Below is a small trained network, with its code and all its weights. Each question gives an input and a target symbol and asks what happens when units are switched off, that is, made to give their printed mean instead of their output.

import numpy as np


def w(rows, s, z=0):
    codes = np.array(rows[::2]) - 128.0
    scale = np.full(codes.shape[1], s)
    scale[-1] = z or s
    return codes * scale


def f(y):
    return np.maximum(y, 0)


def softmax(a):
    e = np.exp(a - a.max(-1, keepdims=True))
    return e / e.sum(-1, keepdims=True)


def log_softmax(a):
    a = a - a.max(-1, keepdims=True)
    return a - np.log(np.exp(a).sum(-1, keepdims=True))


def net(x, mask):
    ids = ['αβγδεζθλμξπσφψω'.index(c) for c in x.split()]
    T = len(ids)
    res = E[ids] + P[:T]
    u = 0
    for l in range(2):
        r = res
        for j in range(2):
            rows = slice(2 * j, 2 * j + 2)
            q, k, v = (r @ M[l][rows].T for M in (Q, K, V))
            z = softmax(np.where(np.tri(T) > 0, q @ k.T / 2**0.5, -1e9)) @ v
            o = O[l][rows]
            res = res + np.where(mask[u + j], z, o[:, -1]) @ o[:, :-1]
        u += 2
        y = f(res @ A[l][:, :-1].T + A[l][:, -1])
        res = res + np.where(mask[u : u + 16], y, B[l][:, -1]) @ B[l][:, :-1]
        u += 16
    return log_softmax(res[-1] @ U[:, :-1].T + U[:, -1])


Q, K, V, O, A, B = {}, {}, {}, {}, {}, {}
E = w([
[55,237,10],'α',
[78,106,131],'β',
[177,189,44],'γ',
[131,155,106],'δ',
[42,138,142],'ε',
[73,110,123],'ζ',
[86,111,104],'θ',
[142,69,127],'λ',
[160,134,32],'μ',
[202,156,188],'ξ',
[253,138,81],'π',
[159,102,44],'σ',
[125,80,230],'φ',
[187,39,55],'ψ',
[144,238,172],'ω',
],0.017)
P = w([
[158,91,253],'0',
[133,107,185],'1',
[126,93,148],'2',
[110,95,108],'3',
[107,99,72],'4',
[110,106,43],'5',
[102,123,14],'6',
[97,130,6],'7',
],0.0056)
Q[0] = w([
[45,255,124],'L0H0',
[75,38,88],'L0H0',
[159,156,219],'L0H1',
[158,207,5],'L0H1',
],0.012)
K[0] = w([
[109,192,89],'L0H0',
[70,12,69],'L0H0',
[80,134,220],'L0H1',
[166,173,56],'L0H1',
],0.011)
V[0] = w([
[71,191,25],'L0H0',
[254,112,117],'L0H0',
[140,46,24],'L0H1',
[196,120,138],'L0H1',
],0.0054)
O[0] = w([
[216,90,239,83],'L0H0',
[81,3,71,105],'L0H0',
[86,8,230,250],'L0H1',
[106,73,88,168],'L0H1',
],0.0039,0.0011)
A[0] = w([
[81,135,77,140],'L0N0',
[246,165,130,155],'L0N1',
[249,112,170,11],'L0N2',
[83,182,99,35],'L0N3',
[57,99,146,3],'L0N4',
[89,159,208,169],'L0N5',
[55,85,204,61],'L0N6',
[78,166,58,77],'L0N7',
[127,214,96,32],'L0N8',
[174,150,212,146],'L0N9',
[37,168,178,27],'L0N10',
[128,13,134,31],'L0N11',
[48,115,134,41],'L0N12',
[123,104,187,75],'L0N13',
[177,58,195,143],'L0N14',
[177,96,253,82],'L0N15',
],0.013,0.007)
B[0] = w([
[145,88,171,231],'L0N0',
[48,142,115,255],'L0N1',
[113,153,60,162],'L0N2',
[190,113,159,145],'L0N3',
[148,93,89,138],'L0N4',
[83,141,170,244],'L0N5',
[227,142,114,201],'L0N6',
[174,92,182,178],'L0N7',
[148,115,179,162],'L0N8',
[77,202,145,211],'L0N9',
[109,145,7,158],'L0N10',
[168,182,107,210],'L0N11',
[171,106,107,160],'L0N12',
[164,165,128,145],'L0N13',
[116,210,140,228],'L0N14',
[172,193,78,185],'L0N15',
],0.012,0.0039)
Q[1] = w([
[84,8,161],'L1H0',
[58,176,162],'L1H0',
[40,166,135],'L1H1',
[128,125,45],'L1H1',
],0.013)
K[1] = w([
[152,1,16],'L1H0',
[137,104,238],'L1H0',
[57,167,114],'L1H1',
[115,86,4],'L1H1',
],0.012)
V[1] = w([
[36,73,171],'L1H0',
[142,107,238],'L1H0',
[254,179,121],'L1H1',
[120,42,115],'L1H1',
],0.0072)
O[1] = w([
[72,63,178,87],'L1H0',
[151,98,186,108],'L1H0',
[111,56,163,160],'L1H1',
[2,171,163,1],'L1H1',
],0.0068)
A[1] = w([
[134,147,46,125],'L1N0',
[5,122,195,155],'L1N1',
[80,74,187,145],'L1N2',
[203,55,93,22],'L1N3',
[139,51,79,83],'L1N4',
[31,109,51,4],'L1N5',
[97,64,126,86],'L1N6',
[41,122,149,160],'L1N7',
[165,167,153,119],'L1N8',
[183,45,200,52],'L1N9',
[109,42,194,2],'L1N10',
[116,139,156,211],'L1N11',
[105,68,164,187],'L1N12',
[112,157,167,217],'L1N13',
[189,74,138,180],'L1N14',
[117,168,156,3],'L1N15',
],0.015,0.0081)
B[1] = w([
[96,103,190,255],'L1N0',
[113,59,146,165],'L1N1',
[164,134,202,169],'L1N2',
[108,209,184,181],'L1N3',
[210,171,95,183],'L1N4',
[85,108,182,145],'L1N5',
[203,87,113,149],'L1N6',
[107,90,129,152],'L1N7',
[116,99,86,227],'L1N8',
[181,57,62,178],'L1N9',
[94,251,26,148],'L1N10',
[121,102,100,200],'L1N11',
[143,132,213,193],'L1N12',
[109,111,60,221],'L1N13',
[56,144,156,245],'L1N14',
[154,105,171,146],'L1N15',
],0.012,0.0075)
U = w([
[40,222,60,92],'α',
[208,161,29,119],'β',
[25,151,191,3],'γ',
[121,126,125,76],'δ',
[78,59,58,90],'ε',
[136,126,93,174],'ζ',
[143,57,219,114],'θ',
[212,45,82,99],'λ',
[128,125,145,158],'μ',
[190,115,176,201],'ξ',
[113,118,118,251],'π',
[126,162,161,230],'σ',
[226,156,174,142],'φ',
[118,247,205,98],'ψ',
[167,163,177,210],'ω',
],0.012,0.0057)

Each question gives the input, a string of symbols that net reads in full, and the target symbol t.
The units are the heads (2 rows each of Q, K, V and O) and the neurons (one row each of A and B). Each row of codes is followed by its name. A weight is (code - 128) times the scale printed after its matrix; where a second scale follows, it is the last column's (O, A, B and U).
mask holds one flag per unit, layer by layer, with each layer's heads first. A switched-off unit (its flag False) gives its mean, the last column of its rows in O or B, instead of its output. The means were averaged over made-up inputs and are rounded, as every weight is.
A unit's drop is (log p(t) with every unit on - log p(t) with that unit switched off) / (log p(t) with every unit on - log p(t) with every unit switched off).
The circuit of an input: a set's keep is (log p(t) with only the set's units on - log p(t) with every unit switched off) / (log p(t) with every unit on - log p(t) with every unit switched off). Starting from the 12 units with the biggest drops (on a tie, the unit counted first), units are removed one at a time, each time the one whose removal leaves the highest keep (on an exact tie, the one counted first), for as long as the keep stays at least 0.8.
circuit, biggest first: the units of the circuit, biggest drop first
k most important neurons: the k neurons with the biggest drops, biggest first
top k neurons in layer l: the k neurons of layer l with the biggest drops, biggest first
drop when u is switched off: that unit's drop, to one decimal
input ζ θ β, target θ: circuit, biggest first	(L1H0 L1N1)
input γ θ ζ, target θ: circuit, biggest first	(L0N15 L1H0 L1N1)
input θ ε ζ, target θ: circuit, biggest first	(L1H0 L1N1)
input ψ φ α θ δ ψ θ, target ψ: 3 most important neurons	(L0N11 L1N3 L0N1)
input θ α ξ ψ ψ ζ, target ψ: 3 most important neurons	(L0N11 L1N3 L0N6)
input π ξ θ ξ β δ θ, target θ: 2 most important neurons	(L0N14 L0N6)
input ω ψ ε ψ φ θ, target ψ: top 2 neurons in layer 1	(L1N3 L1N14)
input θ φ θ, target φ: top 3 neurons in layer 1	(L1N9 L1N12 L1N2)
input β φ ξ φ θ ζ, target φ: top 2 neurons in layer 1	(L1N9 L1N12)
input θ β μ θ φ δ ξ α, target λ: top 2 neurons in layer 0	(L0N7 L0N8)
input σ ξ ξ θ θ γ π, target γ: 3 most important neurons	(L0N1 L1N5 L1N0)
input θ ξ ψ ζ, target ψ: top 2 neurons in layer 0	(L0N6 L0N11)
input ω ξ φ ψ, target ψ: top neuron in layer 1	(L1N3)
input ω ξ α θ ζ π φ, target β: top 2 neurons in layer 1	(L1N8 L1N0)
input ε θ ξ ζ ζ σ ψ, target ψ: 2 most important neurons	(L0N11 L1N3)
input α θ θ ψ ξ φ ω, target ε: drop when L0H0 is switched off	0.3
input θ θ ω δ θ ζ π, target γ: drop when L1N0 is switched off	0.1
input β ω ξ θ ε φ φ ζ, target φ: drop when L1N4 is switched off	0.2
input ζ ξ ω θ φ θ θ, target φ: drop when L0N5 is switched off	-0.1
